(in the rows, 128 means zero)
Facts:
beklil: ζ 246; γ 368
beklim: Φ gogrem; ζ 327; χ tidel; γ 755
beske: Φ lobastel, distek, drope; ζ 16; χ pogrebe; γ 410
bita: Φ plazim, fenuk; ζ 109; χ drobre; γ 755
bitrus: Φ ristas; ζ 850; γ 900
bobrokli: Φ rula, rerik, noskal, kebrok; ζ 850; χ kasto; γ 900
brebuk: Φ toles, tidel; ζ 246; γ 755
breflak: Φ vepek, tiku; ζ 850; χ vuston; γ 368
bremuk: ζ 327; χ trapladin; γ 368
brikli: ζ 850; γ 900
brubel: ζ 850; γ 755
budeskir: Φ mavom; ζ 850; γ 135
buflel: ζ 327; χ lumor; γ 410
buklomen: ζ 850; χ zirupil; γ 755
deram: ζ 850; χ fiflek; γ 900
distek: Φ pirir; ζ 850; γ 368
dotren: Φ lubir, drudil, klugen; ζ 940; χ kloriko; γ 584
draflem: Φ dresum; ζ 850; χ gredrever; γ 305
dresum: Φ brubel; ζ 246; χ pidal; γ 755
drezu: ζ 850; χ tiku; γ 305
drisun: ζ 850; χ motrar; γ 410
drobre: ζ 109; χ paple; γ 305
drope: Φ brubel; ζ 850; γ 584
droplu: ζ 850; χ buflel; γ 305
drudil: Φ dresum; ζ 246; γ 305
dugak: Φ greflinen; ζ 850; χ mitim; γ 410
fadal: ζ 850; χ fenuk; γ 368
fenuk: Φ kebrok; ζ 850; γ 368
fiflek: Φ noskal, brubel; ζ 246; χ skotro; γ 900
fipler: Φ lubir; ζ 850; γ 368
flalam: Φ trapla, lalok; ζ 850; γ 900
flanevan: Φ fluplol, bita; ζ 246; χ lebi; γ 368
flegrok: ζ 109; χ plotrol; γ 755
floklon: ζ 850; χ dotren; γ 135
fluplol: Φ klobus, brubel; ζ 246; χ nitrur; γ 755
fugri: ζ 16; γ 368
gafin: ζ 16; χ getre; γ 368
getre: ζ 850; χ trubik; γ 900
gibrak: Φ pirir; ζ 850; γ 305
gisal: Φ zograr, klugen; ζ 850; γ 584
gogrem: Φ deram; ζ 327; γ 584
gova: Φ ristas, paplik; ζ 850; γ 584
gredrever: ζ 850; χ ristas; γ 584
greflinen: Φ kasto, gogrem; ζ 850; γ 755
greli: Φ bitrus, ladum; ζ 327; χ drisun; γ 368
grogur: ζ 850; χ rakek; γ 368
grotu: Φ nisom, suno, zograr, fiflek; ζ 850; χ pufi; γ 368
kadufom: ζ 16; χ lobastel; γ 584
kasto: Φ dresum; ζ 850; γ 755
kasukes: Φ zude, buklomen, moplu; ζ 940; χ statrer; γ 135
kavuk: Φ paplik; ζ 850; χ sevekli; γ 368
kebril: Φ buklomen; ζ 850; γ 410
kebrok: Φ klemezu; ζ 850; γ 410
kladros: ζ 109; χ vibos; γ 900
klemezu: Φ noskal, brubel; ζ 850; γ 368
klobus: ζ 246; χ skenir; γ 305
klogres: ζ 246; χ suklistas; γ 305
kloriko: ζ 850; χ moplu; γ 305
klugen: Φ dresum; ζ 850; γ 368
kozer: Φ zograr, deram, brubel; ζ 327; γ 305
kuvor: ζ 850; χ bobrokli; γ 755
ladum: Φ gisal; ζ 327; γ 584
lalok: Φ lubir, noskal; ζ 850; γ 900
lebi: ζ 850; χ draflem; γ 368
lesuda: Φ dresum, tapla, purom; ζ 850; γ 410
letril: Φ tagistal, kebrok; ζ 850; γ 305
lobastel: ζ 246; γ 368
lozan: ζ 850; χ vuze; γ 900
lubir: Φ kozer, brubel; ζ 327; γ 900
lumor: ζ 327; χ trerin; γ 755
luro: ζ 850; χ budeskir; γ 900
mavom: ζ 246; γ 135
mekis: ζ 327; γ 368
mitil: ζ 850; χ gafin; γ 900
mitim: Φ vaku; ζ 246; χ kuvor; γ 368
mogak: ζ 16; γ 305
molatol: Φ stazodre, drudil, brubel; ζ 327; γ 305
moplu: Φ kasto; ζ 16; γ 755
motrar: ζ 850; γ 410
naze: ζ 850; χ gova; γ 900
neklasor: Φ trapla, zaplutol; ζ 327; γ 584
nenun: ζ 850; γ 305
nimonar: Φ brubel, greflinen; ζ 246; χ distek; γ 900
nisom: Φ kasto, drudil; ζ 850; γ 584
nitrur: Φ fugri; ζ 850; χ skezeta; γ 368
nitrutri: Φ trapla, pabo, klugen; ζ 246; γ 135
noro: ζ 940; χ kavuk; γ 305
noskal: ζ 16; χ podon; γ 368
pabo: Φ kasto, mavom, fluplol; ζ 109; γ 305
pagi: Φ lobastel; ζ 246; χ stosel; γ 755
paple: Φ stusku; ζ 850; γ 755
paplik: Φ gafin; ζ 327; γ 900
pidal: ζ 246; γ 368
pirir: Φ kozer, brubel; ζ 850; γ 368
plaflol: Φ plazim, klugen; ζ 850; χ beklim; γ 755
plazim: Φ drobre; ζ 327; γ 755
plobrik: ζ 850; χ lalok; γ 368
plotrol: ζ 850; χ stiflok; γ 135
podon: ζ 850; χ stuflen; γ 900
pogrebe: ζ 850; χ plaflol; γ 305
pubus: ζ 850; γ 900
pufi: ζ 850; χ nenun; γ 755
purom: Φ ristas; ζ 850; χ bitrus; γ 305
rakek: ζ 327; χ purom; γ 305
ratus: ζ 940; χ rotre; γ 305
rerik: Φ drudil, bita; ζ 246; χ zetris; γ 368
rigudror: ζ 246; χ studraple; γ 368
ristas: ζ 850; χ pirir; γ 305
rivok: Φ dresum, bitrus, stazodre, kebrok; ζ 850; χ plobrik; γ 410
rotre: ζ 327; χ nimonar; γ 584
rudelu: ζ 246; χ stusku; γ 755
rula: Φ drudil; ζ 850; χ klogres; γ 900
sevekli: ζ 850; χ trebul; γ 305
sinas: Φ kladros; ζ 940; γ 368
skefla: Φ bitrus, purom, brubel; ζ 109; γ 368
skenir: ζ 850; γ 305
skezeta: ζ 850; χ pubus; γ 410
skidra: ζ 246; χ beklil; γ 368
skidrun: ζ 850; χ klugen; γ 900
skikluk: Φ pirir, drope; ζ 850; γ 368
skoflem: Φ zedrum, dugak; ζ 246; γ 755
skolitur: Φ brubel; ζ 850; γ 900
skotro: Φ dresum, zograr, molatol; ζ 850; χ breflak; γ 305
staklos: ζ 940; χ trapla; γ 305
staskom: ζ 850; χ drezu; γ 305
statrer: ζ 246; χ skidra; γ 584
stazodre: Φ lubir, pirir; ζ 246; χ gisal; γ 900
stesku: Φ beklil, pabo, greflinen; ζ 327; χ plazim; γ 755
stiflok: ζ 850; χ mogak; γ 584
stosel: Φ distek, stusku; ζ 246; χ suno; γ 410
studraple: Φ kasto; ζ 246; χ sutos; γ 900
stuflen: Φ rivok; ζ 327; γ 900
stusku: Φ kebril, dotren; ζ 940; γ 368
suklistas: Φ zograr, bitrus, trapla; ζ 327; χ staklos; γ 368
suno: Φ kladros; ζ 850; χ fipler; γ 900
supek: Φ kasto, plaflol; ζ 850; χ zaplutol; γ 305
sutos: Φ deram; ζ 850; χ brikli; γ 135
tagistal: Φ distek; ζ 246; γ 305
tapla: Φ klugen, vaku; ζ 16; γ 368
teklapor: ζ 850; χ flegrok; γ 755
tidel: ζ 246; γ 584
tiku: Φ lobastel; ζ 850; χ ratus; γ 584
toles: Φ pirir; ζ 850; γ 368
trapla: Φ klugen; ζ 850; χ klobus; γ 410
trapladin: ζ 327; χ vagol; γ 368
trebul: ζ 850; χ teklapor; γ 135
trerin: ζ 16; χ mitil; γ 368
trubik: ζ 16; γ 305
vagol: Φ tiku, paplik; ζ 246; χ dresum; γ 368
vaku: ζ 246; χ mekis; γ 305
vepek: Φ kladros, brubel; ζ 16; χ noro; γ 755
vezo: ζ 246; χ supek; γ 368
vibos: ζ 850; χ rudelu; γ 368
vorubrak: ζ 850; χ lesuda; γ 900
vuston: ζ 850; γ 135
vuze: ζ 246; χ kadufom; γ 584
zamiku: Φ skolitur; ζ 246; χ gibrak; γ 368
zaplutol: Φ toles; ζ 327; γ 900
zedrum: Φ lubir; ζ 327; γ 135
zetris: Φ dotren; ζ 850; χ kladros; γ 368
zirupil: ζ 850; γ 305
zograr: Φ brubel; ζ 246; χ rigudror; γ 305
zude: ζ 850; γ 305

Known rows:
[126 160 115 129 125 124 101 137 108  85  96 145 137 114 105 151 123 121
 112 191 178 114 169 173 130 164 114 124 157  94 103 102 136]: toles
[131 113 151 144 102 134 120 247 141 123 167 191  72 113 164 143  94 187
 119  66 133 156 126  84 148 118 157 172  71 161 105 136 138]: zaplutol
[159 161  83 131 116 122  80 144 154  91  94 119 106 120  94 120 120 106
 125 169 142  94 200 158 175 159 106 103 181 101 102  96 130]: pirir
[122 146 129 117  82 127 125 112  63 162 150  90 110 134  83 145 142 100
 149 106 144  93 160 191 157  71 108 128 140 134 120 125 145]: beklil
[129 154 126 112 118 113 116  88  69 169 139  94 129 115  99 149 136 110
 133 122 150 107 152 175 109  55 142 144 134 106 121 150 121]: vezo
[147 137 101 161 120 137 169 128 128 132 166 112 172 139  97 122 141 112
 113 151 127 106 147 129 162 172  97 135 134 132 146 121 163]: gisal
[116  99 147 158 131 167 129 173 166 131 136 146 132 143 179 147  90 155
 135  95 117 165 121  94 130 184  98 106 138 157 135 149 149]: bitrus
[119 124 144 130 104 101 144 185 122 128 157 175  93 105 137 119 147 153
 116 114 121 145 113 106 143  63 181 158  50 128 123 108 105]: rakek
[125  99 148 142 176 193 118 160 198 165 110 159 132 132 172 136 122 151
 107 109 132 151 132  94  96 169 124 105 122 163  95 175 122]: suno
[150 140  79 128 105 149 147  85  75 146 171  94 173 130 116 108 129 142
 123 171 152 107 174 152 137 106 125 149 135 120 143 148 151]: tapla
[121 125 131 107 121 124 121 110 163 108 103 124 124 111 163 127 122 110
 112 154 139 149 106 139  96 159 113 125 119 114 147 118 117]: dugak
[136 108 129  71 122 133  94 106 139  98  73 116 122 125 123 115  99 152
 149 131 164  90  71 119  87 163 109 138 137 156 113 110 140]: greflinen
[116 111 155 142 146 125 148 128 142 137 113 134 143 126 127 129 153 111
 139 133 114 156 122 123 129 140 120 109 121 122 141 122 132]: drezu
[136 136 132 120 159 134 130  86  96 110  93 153 131 152 103 115 132 133
 173 111 119 125  84 111  89 143 133 135 159 113 124 121 136]: buklomen
[131 140 152 135 146 103 148 104 143 109  97 114 156 123 112 152 150  79
 121 162 125 127  95 141 100 195 104 123 140 110 152  99 125]: kasukes
[135 144 126 125 102  83 148 193  94 131 149 162 113 116 110 130 146 152
 120 113 125 110 120 115 153  60 176 171  65 114 120 107 109]: rotre
[106 115 148 125 137 124 137 115 143 120 115 138 142 138 124 119 147 112
 137 134 117 154 119 130 122 133 120 103 124 125 139 120 125]: drisun
[159 164 104 108 116 130 133  86  76 154 105 113 149 129 125 115 148 124
 148 153 156 133 149 156 127  72 132 122 141  86 128 137 125]: noskal
[132 115 145 142  97 133 135 237 150 136 172 180  75 118 171 136  97 186
 121  59 123 150 106  70 150 105 153 166  63 163 127 137 128]: stuflen
[120 131 147 117 116 161 124  82  77 145 136 115  84 140 103 124 122 130
 166  72 131 108 123 143 111  93 137 146 144 149 115 157 154]: rudelu
[101 116 136 122 121 140 144 117 140 130 115 126 149 151 102 103 156 111
 124 144 125 129 129 138 145 135 109  94 122 140 125 108 130]: vuston

Rows:
No name comes twice in this set of rows, the named rows included.
[130  69 185 100 116 128  88 154 141 181 125  93  96  79 183 192  71 154
 162  68 130 148 112 103 101 128 121 136 117 187 118 174 159]	studraple
[162 165  81 130  89  82 148 182  79 110 173 149 112 109  98 121 138 149
 105 140 140  90 131 128 156  83 175 204  80 105 124 104 123]	suklistas
[120 136 100 121 105 142 119 172  91  86 166 180  79 142 101  93 109 194
 120  93 136  94 115  94 133  94 185 186  82 155 101 117 141]	plazim
[152 162  95 126 110  76 133 168  76 110 147 153 116 104 114 126 133 152
 110 144 148  95 126 122 121  67 187 206  83  96 117 104 105]	greli
[103 116 153 149 124 156 139 166 162 134 132 153 125 177 177 132 108 135
 129  68 113 177 106 102 136 158  83  91 136 153 143 138 111]	pubus
[184 144 116 160 128 126 120 231 180 124 164 179  29  96 174 120  89 165
 119  59  99 150 149  56 165 122 173 171  92 128 118 140 124]	lubir
[128  98  90  66 100 132 119  96 156 103 114  78 144 154 127  98  84 161
 129 124 153  56  39 103 107 168  93 134 127 187 132 117 134]	kasto
[102 156  80 112  76  77 126 166  80  86 160 158 105 164 116 100 123 155
  96 129 145 116 129 143 164  39 162 152  88 119 126  88  75]	mekis
[165 138 103 135 104  93 130 188 180 119 153 156  41  75 137  99 121 131
 109 108 103 116 162  90 167  86 188 166  78 108 119 109 115]	kozer
[137 121 150 141 109 126 126 229 139 130 155 188  73 109 177 141  99 180
 118  73 123 169 106  78 123 115 164 178  63 146 117 144 118]	paplik
[108 122 159 121 102 153 109 124 125 143 149 114  90  86 148 158 118 109
 121 130 150 144 174 163 116 112 127 142 118 138 126 153 154]	tagistal
[104 118 158 137 112 140 115 157 147 101 122 148 119 101 122 143 120 116
 131 155 135 152 161 133 144 178 103  99 129 136 126 108 161]	gibrak
[123  96 108  39  80 163  85  98 107 119 106  99 116 123 138 106  81 179
 164 118 173  97  98 117 103 119 105 122 127 179 114 136 163]	moplu
[152 169  73 158 167  64 134 165 182  66  88 154 169 148  80 104 149 117
  92 192  98  76  95 102 150 191 134 134 146  90 109  48  78]	skefla
[163 129 137 144 132 160  98 141 181 180 145 106  44 107 179 135  87 122
 138  48 100 141 171 101 142 127 124 119 148 146 123 191 137]	fiflek

Now the same things, written a new way:
Known rows:
[125 178 141  64 122 137 145 135 139 155 130 189 153 167 140 146 150 108
 160 116 136 149 122  85 154 134 147  93 117 192  82 125 132 147 146 151
 156 100]: breflak
[124 150 147  74 142 120 141 140 145 177 115 144 142 145 151 195 137 101
 159 134 151 133 157  75 136 110 148 130 137 162 110 144 105 125 177 139
 187  78]: bita
[ 97 147 125  58 158 126 108 111 142 163 129 168 156 132 129 194  92 131
 165 147 153 163 168 111 125 121 101 103 123 142 141 138 107 107 146 133
 181  91]: nitrutri
[121 186 146  58 124 129 142 132 138 156 123 189 152 180 143 158 140 104
 158 128 133 149 119  86 156 129 152  86 119 202  86 131 132 146 147 148
 164  94]: fipler
[104 121 151  59 178 151 104 160 116 179  84 164 161 162 116 189 103  94
 165 141 132 185 158 110 143 143 118 108 101 131 124 143 122 157 146 144
 176 119]: stosel
[142 143 169  65 139 132 114 163 122 174 105 173 156 183 149 158 139  98
 163 126 130 153 123  73 170 130 175  96 113 174  77 155 132 166 163 135
 185  99]: dugak
[112 145 147  77 138 116 127 136 149 186 139 144 151 163 127 167 113 114
 164 130 153 142 145  88 132 131 135 115 114 160 118 127 106 141 157 137
 190  92]: lumor
[124 192 121  64 133  97 137 136 155 172 181 148 136 163 133 192 148 137
 157 150 149  92 138 103 114 132 130 110 137 204 109 107  99 116 160 154
 161  74]: mogak
[ 95 140 147  71 159 124 104 136 143 175 110 181 161 143 112 202  84 126
 175 149 140 162 172 104 125 131 109 126 130 143 122 137  97 121 153 128
 192  96]: dresum
[125 175 132  73 122 141 137 144 157 166 126 182 150 175 132 157 154  92
 164 109 120 142 158  85 144 124 148 126 123 183  92 112 121 135 156 131
 148  98]: gafin
[126 193 137  66 121 102 150 101 156 144 157 175 142 164 152 174 133 143
 158 127 152 105 112  88 139 118 122  90 145 193  93 137 112 118 151 137
 187  68]: supek
[120 186 154  63 117 130 140 133 139 159 119 198 155 175 131 157 138 100
 164 134 131 147 125  82 154 131 152  95 117 206  83 123 127 145 149 146
 166  96]: pirir
[ 85 174 128  77 152 110 129 105 164 157 130 184 157 141 106 203  84 136
 162 146 148 134 161 113 110 123  68 117 138 156 128 128  86 107 145 134
 180  80]: klobus
[109 187 130  72 156 115 152 143 155 158 125 170 148 188 125 195 129 114
 152 122 128 141 124  99 129 134 107 116 137 170 101 132 108 145 138 142
 165  93]: stuflen
[124 194 139  75 112 103 150 110 161 149 158 190 142 158 140 169 134 149
 166 120 150 109 120  84 133 126 123 108 152 193  83 124 105 116 149 136
 188  72]: purom
[ 90 154 124  75 166 137 112 141 145 176 117 185 165 156 105 168  97 105
 161 134 126 172 170 117 118 123  98 108 103 161 135 129 112 142 153 146
 148 101]: rigudror
[128 193 138  67 116 109 154 103 154 144 156 173 139 159 141 168 141 138
 161 128 159 103 114  89 141 127 113  98 142 193  90 124 111 118 146 144
 185  75]: letril
[140 145 168  62 139 137 121 172 126 188 121 170 147 195 149 149 134 100
 170 120 124 156 125  82 157 140 174 101 112 191  96 134 136 174 165 142
 189 105]: motrar
[ 95 156 131  82 179 126 122 147 145 174 116 172 159 169 104 186  95 118
 158 127 126 153 154 121 110 131  76 116 120 153 128 134  99 150 150 144
 167  97]: statrer
[131 195 140  70 141 117 156 133 146 148 132 176 148 191 143 174 142 123
 148 112 131 125  97  90 144 133 122  94 138 189  79 145 118 152 142 144
 172  86]: bobrokli
[135 162 163  63 124 117 125 133 139 164 132 175 147 170 148 168 127 121
 166 137 147 127 122  79 156 126 154  99 130 188  90 142 118 136 161 133
 201  84]: greflinen

Rows:
No name comes twice in this set of rows, the named rows included.
[129 182 153  81 128 126 150 146 143 160 129 186 148 181 129 160 147 123
 165 108 131 129 114  86 144 142 127 115 135 188  71 127 116 156 146 146
 177  95]	tiku
[ 90 173 127  75 179 123 137 135 147 156 107 175 161 169 109 204  98 116
 152 132 129 155 138 118 116 133  68 110 129 147 121 143 100 146 136 145
 163  96]	nimonar
[ 84 161 129  67 163 129 114 137 145 171 102 193 169 158 108 188  86 100
 162 149 125 179 168 114 123 122 105 103 111 166 128 134 111 134 151 140
 156 100]	beklil
[ 90 162 140  77 171 127 128 146 147 171 105 181 162 170  96 199  95 113
 163 140 128 157 153 118 116 138  77 122 123 158 123 129  99 147 147 143
 173 100]	tidel
[128 184 140  82 115 105 144 110 159 154 165 175 144 160 136 152 134 143
 161 116 151  94 122  90 131 115 112 101 135 194  92 126 108 127 164 140
 182  64]	staskom
[ 89 153 120  70 165 145 123 137 139 167 113 185 163 147 107 173 108 110
 165 124 129 183 168 117 121 136  96 111 111 148 125 124 114 138 138 148
 144 114]	vagol
[118 149 146  61 143 124 120 132 143 169 126 151 146 164 134 184 119 109
 164 139 147 140 142  92 145 126 134 112 122 159 116 135 112 130 154 132
 192  91]	beklim
[130 164 172  72 113 114 125 137 143 168 126 193 151 164 129 172 130 125
 178 139 146 126 131  72 155 134 157 115 137 192  75 130 110 131 162 132
 204  86]	brubel
[131 184 156  76 130 120 147 142 140 154 123 185 147 184 128 169 146 115
 163 122 135 125 110  84 149 138 128 106 134 192  72 132 116 156 148 145
 178  91]	drope
[130 192 143  82 137 112 151 146 153 163 142 180 146 195 133 157 136 122
 153 110 127 117 105  93 132 129 116 104 133 199  85 132 116 162 154 150
 171  82]	podon
[136 163 161  57 123 124 132 130 134 165 132 165 141 171 151 167 134 121
 170 138 149 129 119  86 155 133 150  94 128 192  98 129 126 141 152 140
 201  88]	paple
[126 199 146  70 137 114 158 137 148 152 130 184 148 195 137 177 139 122
 154 120 131 126 100  90 143 136 121 100 140 198  80 134 118 156 143 148
 177  86]	lalok

